Here is a tiny trained network, its code and every weight. The questions are about switching its units off for an input and a target symbol, where a switched-off unit gives its printed mean instead of its output.

import numpy as np


def w(rows, s, z=0):
    codes = np.array(rows[::2]) - 128.0
    scale = np.full(codes.shape[1], s)
    scale[-1] = z or s
    return codes * scale


def norm(h):
    return h / np.sqrt((h * h).mean(-1, keepdims=True) + 1e-5)


def f(y):
    return y / 2 * (1 + np.tanh(0.7978845608 * (y + 0.044715 * y**3)))


def softmax(a):
    e = np.exp(a - a.max(-1, keepdims=True))
    return e / e.sum(-1, keepdims=True)


def log_softmax(a):
    a = a - a.max(-1, keepdims=True)
    return a - np.log(np.exp(a).sum(-1, keepdims=True))


def net(x, mask):
    ids = ['αβδεζηθλμξπστφψω'.index(c) for c in x.split()]
    T = len(ids)
    res = E[ids] + P[:T]
    r = norm(res)
    for j in range(2):
        rows = slice(3 * j, 3 * j + 3)
        q, k, v = (r @ M[0][rows].T for M in (Q, K, V))
        z = softmax(np.where(np.tri(T) > 0, q @ k.T / 3**0.5, -1e9)) @ v
        o = O[0][rows]
        res = res + np.where(mask[j], z, o[:, -1]) @ o[:, :-1]
    y = f(norm(res) @ A[0][:, :-1].T + A[0][:, -1])
    res = res + np.where(mask[2:10], y, B[0][:, -1]) @ B[0][:, :-1]
    return log_softmax(norm(res)[-1] @ U[:, :-1].T + U[:, -1])


Q, K, V, O, A, B = {}, {}, {}, {}, {}, {}
E = w([
[115,102,111,179],'α',
[91,117,104,187],'β',
[87,130,122,180],'δ',
[51,168,59,102],'ε',
[85,147,142,98],'ζ',
[123,112,75,150],'η',
[49,169,120,105],'θ',
[59,164,80,89],'λ',
[118,99,101,175],'μ',
[75,152,88,77],'ξ',
[75,144,74,81],'π',
[44,176,87,95],'σ',
[144,107,254,6],'τ',
[106,121,162,133],'φ',
[89,127,58,170],'ψ',
[122,99,131,169],'ω',
],0.012)
P = w([
[170,142,151,125],'0',
[145,85,140,126],'1',
[123,105,160,144],'2',
[141,147,173,153],'3',
[224,221,167,135],'4',
[179,103,133,105],'5',
[102,26,120,85],'6',
[82,90,136,165],'7',
[168,193,175,162],'8',
[229,167,140,106],'9',
[97,226,150,2],'10',
[88,62,105,116],'11',
[101,184,145,219],'12',
],0.016)
Q[0] = w([
[8,53,134,144],'head 1',
[81,247,185,218],'head 1',
[104,145,163,105],'head 1',
[178,151,132,80],'head 2',
[131,65,97,54],'head 2',
[252,180,71,94],'head 2',
],0.013)
K[0] = w([
[166,254,136,181],'head 1',
[203,141,124,47],'head 1',
[108,114,158,136],'head 1',
[81,64,93,150],'head 2',
[17,141,188,168],'head 2',
[85,58,125,99],'head 2',
],0.015)
V[0] = w([
[106,104,228,67],'head 1',
[150,92,125,209],'head 1',
[244,88,186,99],'head 1',
[51,204,8,118],'head 2',
[73,183,214,162],'head 2',
[135,99,93,230],'head 2',
],0.015)
O[0] = w([
[170,225,62,118,79],'head 1',
[101,87,102,80,101],'head 1',
[146,193,122,20,73],'head 1',
[110,170,249,177,253],'head 2',
[248,160,74,231,165],'head 2',
[5,180,89,195,137],'head 2',
],0.011,0.0048)
A[0] = w([
[96,226,174,92,254],'neuron 1',
[124,137,59,197,152],'neuron 2',
[85,185,103,214,115],'neuron 3',
[34,124,132,146,51],'neuron 4',
[136,2,130,137,167],'neuron 5',
[55,184,111,153,81],'neuron 6',
[251,83,134,120,227],'neuron 7',
[123,17,195,69,229],'neuron 8',
],0.0096,0.0054)
B[0] = w([
[169,246,153,124,254],'neuron 1',
[137,130,144,131,164],'neuron 2',
[141,88,81,142,170],'neuron 3',
[110,95,108,137,160],'neuron 4',
[88,63,165,87,185],'neuron 5',
[122,132,60,184,155],'neuron 6',
[140,52,139,76,219],'neuron 7',
[142,118,127,64,203],'neuron 8',
],0.013,0.0069)
U = w([
[83,119,76,178,33],'α',
[127,130,237,220,62],'β',
[168,126,120,103,61],'δ',
[94,121,97,91,252],'ε',
[184,125,191,90,70],'ζ',
[77,117,172,33,32],'η',
[205,123,117,97,220],'θ',
[23,121,188,183,227],'λ',
[106,123,81,110,95],'μ',
[248,139,124,230,129],'ξ',
[157,124,28,216,100],'π',
[173,130,176,213,12],'σ',
[192,122,81,82,142],'τ',
[135,122,62,73,47],'φ',
[140,130,185,102,225],'ψ',
[168,128,204,176,19],'ω',
],0.016,0.0042)

Each question gives the input, a string of symbols that net reads in full, and the target symbol t.
The units are the heads (3 rows each of Q, K, V and O) and the neurons (one row each of A and B). Each row of codes is followed by its name. A weight is (code - 128) times the scale printed after its matrix; where a second scale follows, it is the last column's (O, A, B and U).
mask holds one flag per unit, heads first, then neurons. A switched-off unit (its flag False) gives its mean, the last column of its rows in O or B, instead of its output. The means were averaged over made-up inputs and are rounded, as every weight is.
A unit's drop is (log p(t) with every unit on - log p(t) with that unit switched off) / (log p(t) with every unit on - log p(t) with every unit switched off).
The circuit of an input: a set's keep is (log p(t) with only the set's units on - log p(t) with every unit switched off) / (log p(t) with every unit on - log p(t) with every unit switched off). Starting from all 10 units, units are removed one at a time, each time the one whose removal leaves the highest keep (on an exact tie, the one counted first), for as long as the keep stays at least 0.8.
units of the circuit, in order: the units of the circuit, biggest drop first
heads that matter: for each layer, one digit per head in row order, 1 if its drop is at least 0.15 and else 0, layers parted by /
drop when u is switched off: that unit's drop, to one decimal
input ψ ψ ω θ θ σ ε φ π δ, target β: units of the circuit, in order	head 2; head 1
input ε ψ θ ε ψ η δ δ ω, target η: units of the circuit, in order	head 2
input θ θ φ, target ξ: heads that matter	10
input ψ ψ ψ ψ ψ ε μ, target λ: heads that matter	11
input β ε θ θ α ψ θ ψ ε, target λ: heads that matter	01
input θ ε θ θ δ μ ψ ψ, target π: heads that matter	01
input ε δ ψ ψ θ, target π: units of the circuit, in order	head 2; neuron 3
input η θ δ η, target η: heads that matter	10
input σ ψ σ θ μ θ ψ, target ξ: heads that matter	01
input ψ ψ μ π, target λ: heads that matter	01
input ε σ σ δ π ψ δ ψ η ε, target π: heads that matter	11
input ω θ ξ ζ θ, target ξ: heads that matter	10
input η μ θ μ θ δ ψ σ, target ξ: drop when head 1 is switched off	0.2
input σ ψ ε θ ω ψ θ β ψ, target λ: drop when head 2 is switched off	0.8
input θ ψ μ δ ζ ζ μ ζ ψ ψ, target ε: units of the circuit, in order	head 2
input μ μ θ ω μ, target ε: drop when head 2 is switched off	0.5
